[-181 -304  -37  101  225 -390  210 -251 -282 -353  -93 -166 -120  103
  189 -110 -167   14  249  417  271   61 -237  -35  -98 -346  107    8
  186 -168  -56 -166  -98  -88  404 -109 -182 -267    7   22  222  164
  138  -90 -173 -330] => (79)
[ -13 -180   40 -154  180  -98  -53 -166  153   78   82   92  166  -46
 -161 -173  -39   88 -185   50  -87 -181    0   83  -29   44  168 -111
    5   40  -77  -36  235  -13  -71 -131  -31  -56   11   68  -52  -33
   95   50  -40  -25] => (78)
[ -28 -128   -4  -92   28  -66 -155 -125  110  147   27   33  160 -150
  -72  -82  -24  121 -217   56  -39  -88  -25  102    2  -11  192  -29
  -32  138 -146  -21  311  -36  -47  -76  -70  -12   -7    6    6  -21
   28   40   10  -58] => (79)
[  -4 -157   43 -137  174  -55  -67 -158  181  116  138  114  205  -31
 -167 -124  -97  134 -152  -20  -48 -166  -29   85  -34   48  209 -113
  -84   49 -100  -88  264   -5 -110 -175  -57  -36   -7   46  -74   -7
   99  -31  -13  -24] => (78)
[-278 -218  413 -198 -294 -235 -264  115   39  115  133  -67  121  -40
 -521   79  -79  -58  187  128  162  -75  -47 -177   60 -231 -128   61
   25  -22  -80   97   18 -317   82 -135  105 -392   73  122  124 -326
 -351  143 -284  -52] => (78)
[  11   -3  -85  188  -34   44   42  -84  -45    2 -121 -199 -109  -29
  -12   35  -81  109 -126 -237  125   79  -64  -13   18   49 -127  -25
  -72   31    1   43 -224   75   16   -2  -46    3  106   37  -55   50
  -74   78  103  127] => (79)
[ -48  161  -88   45 -175    9 -159   77   -1  169   31  197   35  -16
   54  215  -44  -33  -94  -31  232  263 -103  210   30   60 -312   19
   48  -49 -200   90 -120   17 -179  167  -94  164  202  160  -85 -115
 -236  305    8  162] => (86)
[ 166  -51 -113  125 -236 -134  157   52  -85 -346 -368 -244 -376  -24
   23  189   80 -324 -265  596   73   11  -95 -114 -235   83  -49  252
  176 -121  350   48   88  102  -33  247 -203  -30 -134  512   33 -308
 -180  155  105   24] => (82)
[ -45 -144   93  -62  -18  -37 -174 -117  138  215   86   52  163 -145
 -167 -101   -5   75 -166   21  -40 -149    9   23   43  -10  186  -96
  -63  122 -120   -1  294  -47  -29  -81   17  -71  -40   31  -24  -56
    3  138   -1  -63] => (82)
[ -75  -57  -14  250  164  -15  235 -157  -87 -130  135 -145  -65   79
  -41 -289 -105  -85   69 -276 -108  -83  -39  -37   88 -106   -2 -146
 -103 -118   87  -31 -261   56   -1 -184    5  100 -126   86 -241    9
   77  -15  128  -67] => (88)
[-398  -58  167  -60 -168 -372 -448  189   44  250  161  117  413 -149
  -75  202 -160  -36  154  160  280   64 -150   63  200 -352 -157  150
  -72  -10 -406   51  132 -323   -3  192 -272 -199  170   39  140 -174
 -243  127 -337 -103] => (82)
[  -8  -94    5 -105  101 -113  -93 -107  169  160   51  139  168  -79
  -91  -51  -36  101 -208   74   -7 -131  -29   99  -18   81  121 -101
  -33   78 -136  -30  266   34 -111  -15  -56  -35   25   86  -29  -26
   52  169  -35   29] => (88)
[ 121  -58  -34  230 -163  199  148 -156 -105  -72  -79 -187 -284   40
  -34  -10  -91   90  -78 -178  138   91 -133  -57  -30   93  -27 -145
  -16  -11  134   20 -250  117   70 -176   90   -4  -30   99 -120   78
  -83   34  191   65] => (73)
[-285  -17  152   65 -177 -124 -206   12  -57  298  259  172  151    3
  -27   79 -238  205  227 -280  321  161 -222  147  275 -146 -293 -280
  -31   -8 -413  139 -323 -142   56  -54   86 -128  198  -82  -29   98
 -200  268 -207   78] => (86)
[ -98  -93   67  198  111  106 -147   44  180  -69   41 -474  141  -19
 -463  252 -179 -187   48 -204  118 -150  172 -260 -161  -82  -45  369
 -392 -281  319 -133   60 -245  -57  129 -507  -65  116  222  -40 -402
  -50 -444   73    7] => (78)
[-126  -33  163   83 -161   65  -20  -72  -69  168  235   62  -48  105
 -182   52 -202  160  227 -330  273  148 -149   26   99  -42 -201 -255
  -63  -52 -165   43 -341  -51   48 -239  194  -84  104  -16  -91   41
 -188  157  -26   76] => (88)
[   8 -151   48 -160  168  -16 -103 -158  205  150   99   80  180  -53
 -243  -87  -43  113 -191  -28  -53 -166   54   72  -70   98  150  -82
  -59   41  -66  -49  268  -22 -103 -117  -41  -36   57   59  -47  -76
   73   34   -5   22] => (78)
[ -13  -17  235 -201 -535 -250 -133  266   23   15 -153  -35  -30  -56
 -301  272  -37   -7  -99  293  206   89 -238 -211  -61  -90    5  287
  -60  259  -61  -14  173    0 -167 -163  110 -269 -112  222  112 -245
 -516  142  -71   53] => (79)
[  -7 -107   45  -99   86  -52  -45 -132  126   92   36  117  146  -54
 -152 -189   26   40 -177   62  -51 -119  -19    1  -37    7  189  -59
    2   78  -65  -94  244   53  -67 -157   15  -48   -3   62  -43  -23
   44  150  -17  -68] => (88)
[ -92 -256  133  133   -5   93 -139 -162 -145 -145 -304 -468  -91  -35
 -382   53  169 -227    9   89  308   93  198 -362 -148 -218 -189  322
  152 -181  302  -88 -234 -267  415   59  -71 -316  300   38  148 -215
 -193   41   13 -168] => (79)
[ -73 -111   25  -26   48  -83 -105 -106  123  125  101   40  183 -140
  -81 -194  -34   41 -149   37 -128 -165  -25   43   40  -71  259  -52
  -87   99 -120  -37  340  -10  -68 -105  -84    5  -90   45  -34  -42
   82   44  -13 -123] => (82)
[  47   89 -136  168   -3   18  316  -88 -115 -204   11   31 -173  117
  118 -229  -92  -18    1  -59  -33  117 -217   -6  -77  -51  143  -22
  -40  -12   20 -138  -73  281 -116 -304  -11  180 -138  137 -132   91
   29   20  126  -82] => (82)
[-245  129  103   55  -60  -96  -30   79   65  238  239 -118  103  -87
 -283 -149 -114  102   71 -592 -197  -50   66    0  182 -103 -106  -32
 -320  168 -241  138  -94   13 -213 -182  119  127  -13  -61 -104 -148
 -148  151   24  132] => (73)
[   2   21  -20   35   66 -342  280   55 -149 -302  -21  -80  -92  135
  -35   14   -2 -351   52  272  -19   70  -53 -125 -154 -227   65  354
 -124    2   90 -219   49   90 -176 -118  -45  129 -326  285 -116 -249
 -193  -30  221 -175] => (73)
[  22 -121   -8  118   28  -47  127   26  -10 -444 -289 -336  -15  -34
 -207 -345  162 -450 -280  229 -248 -182   15 -317  -76 -174  100  372
   90 -138  469 -101    6   17  -61  -54 -247  -39 -108  349 -158 -292
  -58 -126   50 -174] => (78)
[ -76   15    6  173  -11 -127  148  -65 -140   31  213   78   -9   83
  112 -111 -174   25  103 -258   45   92 -192   98  195 -131  -58 -193
 -141   58 -194   -7 -276   72  -92 -207  138  130 -193   23 -258  107
 -105   86  153  -26] => (82)
[ -22 -144   87 -187  122  -85  -61 -121  175  112  113  105  168  -19
 -246  -97  -69  117 -115   25  -27 -145  -12   31  -80   37  186  -61
  -64   61  -95  -88  278    0 -101 -196   -9  -83   18   61   -9  -63
   40   34  -52  -18] => (78)
[-403  -62 -193   96  221 -526 -126   68 -143 -272 -126   99  327  -66
  406 -218  -71 -251   16  461  115   85 -275  181  178 -441 -211  191
  325 -283 -238   19 -116 -163  105  350 -601  -67  290  158  103   13
   92  108 -473 -228] => (78)
[-136   29   45   60  -39  202 -140  -54  101  224  320   86  160   26
 -175  -28 -272  227   98 -512  103   77 -116  156  107   14  -93 -205
 -180  -82 -194   38 -151  -64 -128 -229  -79   93  189  -44 -151   26
  -31 -101  -43  110] => (78)
[-416   10   -4  124 -119 -273  -68  162 -144 -272   61  -65  199   13
   87 -110 -270 -103  382  249  215  185 -384 -115  -18 -583  141  363
  -41 -203 -176 -210  111 -125   91 -175 -542 -126  114   78  248  -37
  -28 -303 -411 -387] => (73)
[   8   35  -63  201   70   49  175 -134  -33   64  209 -157 -180   28
  -80  -16 -133   12   11 -389 -117  -21   83  128   26   91  -88 -168
 -224  -22   -1  102 -159   59 -133  -69   74  275 -156  101 -235 -114
  -13   40  302  122] => (73)
[ -60 -179   20  -68  122 -163  -76 -165   78  108   18  -40  143 -137
  -77 -159  -26  133 -182   17  -84 -158   -1   55   39  -52  199  -70
  -49  159 -143  -17  243  -32   13  -96  -13  -69  -50  -33    9   21
   71   59    6  -74] => (79)
[ -66   73    6   36  -16  -99  -38    5   55  245  110  -95   23  -63
 -147  122 -121  175  -95 -453   -3   19   47  123  118   86 -209  -77
 -255  178 -217  142 -152   16 -198    0  105  121   16  -21 -132  -81
 -180  162  162  261] => (79)
[  43 -119   37  -65  108  -46  -49 -145  160  143   53   66  124  -64
 -159  -68   -8   62 -204   28  -31 -161   25   16  -47   80  185  -82
  -94   92  -44  -80  270   43  -93  -81    4  -30  -57   83  -73  -46
   45  118   72   -9] => (86)
[-147  116  -91  113   94 -155  165  -57  -97    9  123  163   21   54
  141 -284  -66   14   34 -219  -64   99 -142  146  144 -103 -108 -159
   14   14 -240   28 -229  169 -116 -137   67  180   14   21 -152  100
    4  294  -19    9] => (86)
[  23 -162   21  -74  163  -98   29 -179  157   61    9   31   85  -53
 -137 -171  -36  123 -201   56  -74 -222  -20    2  -58   86  221 -139
  -36   72  -28  -62  251   84  -41 -119  -17 -101  -25   79  -15   20
  138  113  -25   -5] => (88)
[  25 -162   34  -94  138  -92   -5 -167  158   77   55   71  117  -67
 -138 -187  -13   67 -218   83 -121 -225   -8   38  -32   67  233 -134
  -26   76  -30  -53  290   50  -79 -121   -2  -49  -81   99  -69  -29
  112  105    9  -35] => (88)
[-138  173 -144  270  144  170   14  -42   65   72  115 -133   73  -56
  -90 -220  -40  -72  -62 -527 -172   -1  119   59   78  -10 -148    5
 -179 -130    2   63 -168   65 -167   33 -203  307  161   52 -198 -118
   74   69   89   92] => (86)
[  -4   -5 -139  335  217  275  114 -248  -19  -43  -91 -276 -119  -25
 -104 -281   80  -79 -147 -407  -84  -38  182  -70   -3   70 -133  -88
    3 -176  215   37 -302   86   99   35  -74  136  204   43 -163  -12
  147  154  157   51] => (86)
[-115   59  -32  188   66   66   69 -103 -134    2   51  -19   67   58
   -6 -236  -38    8   65 -394   83  191  -76  -49  106 -200  -72   12
  -81   23 -119 -116 -318   74   14 -258   58   99   94 -105 -156  130
  -72   67   92  -89] => (73)
[ 101 -226   90  -15   45 -311   -5   -9  -11 -136 -134 -276   28  -41
 -192  229   47 -292 -220  320   42 -140   88 -159  -75 -103   52  325
 -161   92  204 -127  149 -152  -78  108  -60  -82 -334  261 -149 -320
 -252 -121  320  -89] => (79)
[-118   25  130  198  -31  213 -100  -24  167  269  164 -287   43  -47
 -443   46 -171  168   23 -741   28 -111  134 -116  107  109 -217 -133
 -359  -28   22  127 -268  -55  -82  -59   14  -27  187  -17 -141 -128
  -94   36   65  275] => (88)
[   2 -127  -20  -50  149  -98  -35 -179   88  114   61   42  126  -95
  -50 -139   -8   69 -183   34  -86 -122   22   78  -15   -8  228  -59
  -77  131 -119  -71  289   27  -53  -99  -13   35  -94   19  -51   -1
   87   71   91  -87] => (73)
[ -32 -183   82 -191  106 -123  -49 -146  126   80  122  166  165  -24
 -148 -189  -66  114 -128   93  -60 -144  -81   89  -11    2  199 -144
   32   64 -130  -49  240   -7  -70 -220   26  -85  -23   57  -41   -1
   58   60  -81  -60] => (78)
[ -65   27 -135  324  167   29   72 -115   19   44  -35 -256  -22  -72
   11 -116  -74   33 -125 -413  -56  -79   65   -4  114   40 -130  -92
 -179  -38   14   89 -235   83  -15  130 -141  105   90   35 -142   28
   93  114  114  131] => (82)
[-172  -75  115  -14  194 -248  -35    9  -34  -46 -107 -109  156  176
 -272  295 -133   10  225  -37  541  184  -36 -266 -159 -202 -239  318
 -142 -103  -84 -275 -256  -91  125  -12 -151 -338  355   -1  170  -31
 -203   19 -146    0] => (78)
[ -27 -154    4  -54  169 -107  -46 -161  154   97  110   88  176  -70
  -65 -152  -86   95 -160   53  -71 -201  -47   96    5   27  212 -151
  -60   31  -94  -54  274    8  -70  -78 -104  -29  -47   75  -64    7
  149   36  -28  -49] => (88)
[-142  -37 -156  273  155 -327  225   11  -34 -277  111 -326 -117  -65
  104 -105 -169 -298   21  163 -322 -251    1   81    1 -147   87   93
 -182 -203  140  100  159  -27 -136  209 -417  237 -340  371 -108 -318
  153 -167   90  -97] => (82)

[ -17  -46   56  -75 -100  135  -70  -61   21  -92   37   -6   50  -64
   32 -118   16 -126   18  -91  -92  125  -66   43   60   93  -68  -59
  124 -113  -16   94   15   24 -102  -24   33  -75   63  -73   28  -75
  -17   46  -83  133] => (11)
[  18  171  143   21  -73   34   20  -21   12   81   43  169 -143 -310
  -63  -51    0  -26   62   24  -69 -174 -107  -39  208  116   53  -10
   28  -97  -37  -91  -86  107  -30   48  187 -111  -40    6  -23   -2
   64  -98  -16   65] => (14)
[  95  -93  -84   26 -113  104  119  -80  116   62 -183   74  297   73
  113  -36   92  153   47   -4   -2   33 -111 -130 -109 -120   28 -140
    7  141   -4  203   18   69  -68  251    2  182  148  129 -132    2
  -83 -160  131   80] => (9)
[ 111 -157  285  -61  -63  164 -200  -31 -188  -86    4    0  122 -115
  -15  -46   31  -79  117 -145  112 -116  -53  237 -107  -32 -121  113
   32 -286  116 -246    3   84  -48   -6 -123  -32  -43  -51  -64  -74
   79  -53  -81 -172] => (25)
[  32    8  204   90 -196   91 -107 -210   -4 -242   50   66  -52 -218
 -164 -103  -82 -138   16 -184  136 -139  -38  157  145  239 -158  142
  155 -125  244 -229  -43   10  -19 -159   -5  -74  -23  -20 -146   94
  105  -44  -95  -63] => (25)
[ -97 -138  164  151   64  247 -112  -87 -149  162   24   67    2  -94
  104 -108    3 -311   52  -39   47  -81  -81    3  -49   18  -79  -99
  -62  -21  -28   15   95    4   -4   31  -12  -94  -89   33   45  -12
   56   15  -16  179] => (14)
[ 104 -103 -145   49 -100  107  124  -49  190   27 -290  154  230  151
  168  -73   38  175   75   77    8  134 -137 -138  -82 -113   56 -155
   81   43   58  295   32   38  -25  316   -9  210  183  114 -148   91
  -81 -240  142   81] => (17)
[-219 -150  134 -243  -15 -120 -102 -135   37   10 -106   64 -155 -102
 -248  -55   12    7 -148   91  -70 -258  -71  103  168  133  -80  -80
  -39 -338 -142  -98 -204  167 -240 -126 -145   -5 -111 -202   35 -161
  254 -118  -80  -41] => (25)
[  80  -63   83  -56 -106  193  -54 -142   41 -206   62  -67   99  -44
   85 -185   69 -152   86  -90 -136  144  -35   76  238  183 -110   -9
  224  -91   37  229   94  120 -153  196  139 -193  284 -123    9  -52
   17   16 -198  189] => (8)
[  65  -90  134  201 -247  125 -178 -362 -104 -598   15  120    1  -16
 -393  -18 -156 -285  -13 -262  390  -89   24  268   43  390 -289  327
  290 -158  553 -504  -28 -245 -186 -414 -226  -92 -112  -77 -373  279
  149 -157 -248 -322] => (17)
[ 176  -78 -206  -13 -211   68  179  -51  276  -41 -318   97  359  197
  149  -25   92  364  106   21    6  181 -101 -169 -107 -169   64 -107
  104  107   42  286  -20   86  -12  377   80  339  237  190 -184   47
 -143 -211  151   55] => (11)
[ -49 -144   27  106   31   33   36  -28  -45  -65  -34  131  -92  -96
 -168  -40 -214 -101   -9 -118  190   46   19 -103 -180   76  -11  -68
  142  -14    5  -52   23 -211   62 -100   83   98 -157   66   30  218
   90   32  164  159] => (11)
[ 129  -88  115  -61 -123  251  -46 -190   40 -261   70 -132  161  -25
  129 -220  125 -149  136 -119 -152  152  -15   75  307  203 -145   19
  256  -76   40  300  128  177 -157  340  212 -243  401 -129   22  -65
   31   36 -235  234] => (11)
[-177 -139  175 -236  -31 -102 -138 -151   25   37  -40   21  -87 -110
 -226  -46   31   12 -147   38  -56 -312  -67  101  110  111  -68  -68
  -45 -298 -140 -140 -201  200 -260 -132 -145  -31  -92 -188   54 -206
  240  -96  -84  -81] => (24)
[ -61 -111  -45  149   71 -188   33   63  -56    6   37  226 -204 -182
 -327   92 -327  -59  -53  -43  186   23   89   58 -152   71   28   -3
  111   86   -2 -221   11 -149   19 -311  108  277 -337  108 -100  220
   76  -15   14   68] => (11)
[ -87  -18   16  -75  -84   82  -70   11   -6   -1    7   72    3  -74
  -23  -46  -25 -107  -28  -63  -52  111  -92   14  -73   24  -24  -92
   42 -127  -49  -30  -49  -64  -81 -194  -51   17 -126  -34   18  -76
  -44   35   -7   69] => (11)
[-340 -133  -63 -253   27 -241    9 -152  105   69 -220  175 -220   21
 -371   52   40   77 -210  280 -111 -256  -64  -14  243  153  -30 -135
 -108 -264 -252  -80 -288  146 -383 -137 -118   93 -206 -193  -26 -154
  277 -232 -137  -22] => (25)
[ 140  -83 -134    1 -155   64  158  -88  194   53 -208   62  366  110
  125  -21  101  262   31   -3  -12   48 -130 -171 -133 -144   56 -157
   30  190   -7  249  -11  100  -85  289    7  244  198  147 -148   -6
 -106 -191  169   53] => (24)
[  64  -52  206  132 -267  108 -150 -344  -95 -471   90   27   58 -148
 -336  -38  -89 -217  -31 -309  292 -173    8  242   62  331 -275  271
  201  -76  420 -451  -50 -118 -144 -362 -161  -88  -73  -45 -293  151
  126  -64 -179 -240] => (9)
[  -4  241   63  -37   57   28  146  170  -19  249  -39  280 -248 -339
   37  -25   36   20  138  220 -212  -51 -179 -179  257   26  173 -124
  -35 -156 -228   74  -90   94   -1  233  312 -119  -79  -10   66    3
   40 -149   66  196] => (25)
[ -26 -149  107   -6  -92  528  -15 -168  -69 -206 -222  -12  182  218
  140 -178  139 -156  179 -200  197  127  -92 -402 -239   12  -75  -83
  135 -296    8  101  -15 -323   69  329   76 -229   97   29  222  110
   48   86  274  217] => (11)
[ 123 -118 -160   -3 -131   79  178  -60  198    0 -296  104  306  137
  149  -55   72  247   57   49  -12  146 -145 -154  -92 -130   33 -162
   65  100   22  317    6   58  -39  330  -11  262  203  119 -160   63
  -89 -222  182   84] => (11)
[ -46 -121  120   44  -25  188    6 -112  -40  -31   -9   16   47  -66
  -62 -110  -70 -112   -3 -215  164  -56  -17 -240 -234   44   -3 -124
   99  -39  -51    2    0 -194   48   25   76  -71  -28   58  157  103
   78  103  262  200] => (14)
[-106  -80  -87  128   82 -385  -37  138    5  169   81  273 -291 -219
 -396  189 -354   41  -81   63  110  -57  161  230  -72   10   82   38
   25  121  -77 -335  -29   51  -25 -423  161  450 -451  157 -167   87
   55  -41 -188    1] => (25)
[ -99 -140  169  165   71  253 -127  -81 -149  170   30   73  -13  -91
  119 -109  -11 -322   58  -35   58  -68  -93    3  -59   19  -83  -93
  -57  -32  -24    7   91    1   10   22   -8  -90 -113   33   60   -5
   62   19  -18  174] => (24)
[ 141  -53  145  -79 -148  228  -57 -218   34 -197  157 -183  237  -70
  105 -193  168 -131   92 -174 -175   40   -6   67  266  182 -121    6
  203   19    3  247  114  227 -217  291  199 -271  415 -111   26 -154
    7   63 -235  205] => (14)
[  64 -136  277  -99  -69  114 -195  -64 -150  -66   20   -8   91 -128
  -72  -43   39  -60   63 -134   81 -183  -42  208  -67    1 -103   87
   17 -279   68 -251  -40  108  -99  -40 -116  -53  -42  -73  -39 -114
  106  -49  -89 -161] => (9)
[ 512  -12  232   84  -31  352   45   67 -568 -320  272  -23  491 -257
    7   91   83 -269  240 -336  148  142 -153  145 -334  -11 -121  183
  142  127  294 -288  222 -261 -217  -14 -148 -258   46  -69 -280  136
 -129  -99   20 -268] => (24)
[ 310 -133  289   56  -47  329 -168   58 -365 -214   33   31  243 -104
   79   -5   28 -166  283 -214  212   72  -80  251 -237  -75 -141  221
  110 -250  274 -308  122  -81   11   65 -105  -75  -39   -6 -163   73
  -19  -78  -71 -241] => (11)
[ 149  -49  146  -81 -141  232  -50 -218   18 -209  166 -182  240  -76
  106 -188  169 -144   88 -169 -177   50  -26   60  266  195 -128    4
  207   20    6  247  110  214 -236  284  184 -287  406 -132   26 -146
   14   52 -231  191] => (24)
[  53 -122  -76   81  -53  145   68  -44  107   49 -239  146  152   99
  161  -84   14   59   86   62   30  115 -125  -98  -72  -83   14 -132
   55    1   45  228   46   18   10  254   -1  160   99  100 -102   89
  -43 -180  105  109] => (8)
[  15  147  152   22  -86   50   -1  -36    4   45   34  159 -133 -292
  -67  -58   -4  -39   64    2  -45 -164  -97  -14  194  119   28    9
   35 -120   -7 -109  -81   92  -22   28  160 -106  -43    4  -34    4
   66  -89  -24   50] => (9)
[  10   60  153   77 -117   74  -61  -95   46 -109  -37  168 -176 -213
  -73 -114  -93  -83   69  -28   59  -81  -81   71  201  187  -56   71
  141 -212  147 -112  -58   38   44  -18   90  -58  -36  -14  -79  115
  105 -102  -54   15] => (8)
[ -55 -153   99   62   -7  212    0  -90  -18 -107  -95   67  -44  -20
  -32 -154 -126 -136   39 -167  187   54  -26 -216 -182   79  -28 -104
  171 -159    8   58   17 -238  115   68   82  -55  -24   31  155  196
  105   74  253  222] => (8)
[  -4  277   39  -65   96    9  192  225  -43  313  -38  308 -258 -363
   36    6   56   43  142  265 -255  -53 -200 -235  245   -6  224 -163
  -71 -145 -299   89 -104   85  -25  258  336 -132 -103  -14   86  -12
   29 -168  100  210] => (25)
[ 205  -27 -336  -11 -288   30  197  -70  328 -110 -348  121  436  344
   49   99  149  478  145   30   44  212  -13 -202 -124 -194   97  -11
  117  171   52  156  -73   70 -102  372  181  434  207  276 -277   18
 -208 -237   16  -24] => (25)
[ -32  -91   11  116   33  -84   39  -13  -77   11   87  132  -64 -171
 -277   59 -218  -79  -63 -132  170  -60   66  -47 -203   63   31  -44
   83  138  -31 -185   13 -156  -36 -236   92  139 -225   98  -38  149
   61   27   85   88] => (14)
[ 186  -39 -193  -19 -215   56  179  -73  268   23 -248   69  412  175
  139    6  132  374   78    0  -16   96 -105 -211 -135 -181   96 -125
   64  187   -5  251  -39  120  -77  363   91  301  240  198 -166  -19
 -154 -202  148   36] => (24)
[ 181  -42 -247  -27 -255   46  180  -73  305  -35 -302   84  416  249
   94   35  137  428  104   -2   15  136  -48 -208 -138 -195  100  -80
   85  162   15  209  -54   95  -68  365  133  363  231  241 -201   -7
 -178 -199  105   24] => (9)
[-343 -152 -111 -206   26 -227    6 -169  152   42 -282  206 -247  101
 -354   49   27   91 -170  322  -78 -210  -37  -27  278  163  -33 -108
  -71 -280 -221  -54 -279  146 -353  -69  -59  135 -194 -159  -42 -106
  282 -256 -182    0] => (11)
[ -68 -132  130  142   42  223  -79  -87  -96  155   -9   74   33  -70
  118 -101    3 -236   51  -25   46  -63 -101  -27  -57    2  -63 -107
  -45   -1  -24   50   73   20   -1   69   -5  -46  -63   46   32    1
   47  -18   18  162] => (24)
[  10  288   49  -48   79    7  167  188  -27  336   -4  290 -220 -348
   40   21   75   52  132  254 -246 -108 -200 -238  235   -6  228 -150
  -82 -101 -293   56 -115  126  -59  254  337 -138  -93    0   80  -45
   29 -177   68  175] => (24)
[-142 -188  220  159  142  292 -123  -80 -287   93   44   82  -88 -146
   60 -128  -33 -475   49  -31   69  -44 -108   48  -21   97 -153  -88
  -56 -106   -6  -15  124  -97  -19  -43  -86 -196 -164  -63   61   55
  126   25  -21  190] => (25)
[-116 -171  188 -162  -23   -5 -179  -89    2  -33 -115   70 -122  -67
 -125  -92  -24  -29  -34   35   15 -171  -61  161   86   84  -89   -7
   31 -411  -17 -121 -126  138 -116  -58 -130   -6  -79 -153   25  -93
  208 -106  -90  -78] => (8)
[ 414  -94  275   97  -22  372 -115  101 -465 -279   99   50  304 -149
   89   16   14 -240  307 -249  217  154 -113  244 -294  -57 -130  228
  160 -177  343 -308  192 -190  -32   40 -141 -154  -13  -34 -221  150
  -70 -109  -42 -273] => (8)
[ -91    2   37 -103 -100   52  -57   -6  -14   17   53   46   33 -124
  -64  -34   -7  -97  -73  -97  -71   43  -96    7  -88   27  -19 -109
   11  -80  -74  -58  -67  -53 -120 -246  -78   -3 -125  -43   18 -116
  -44   49   20   54] => (25)
[ 152 -101  120  -59  -96  263  -37 -177   39 -246   54 -127  166  -19
  168 -238  125 -146  152  -99 -160  158  -26   65  307  192 -130    1
  266  -87   42  352  153  187 -151  404  212 -260  443 -138   31  -48
   36   12 -217  247] => (8)
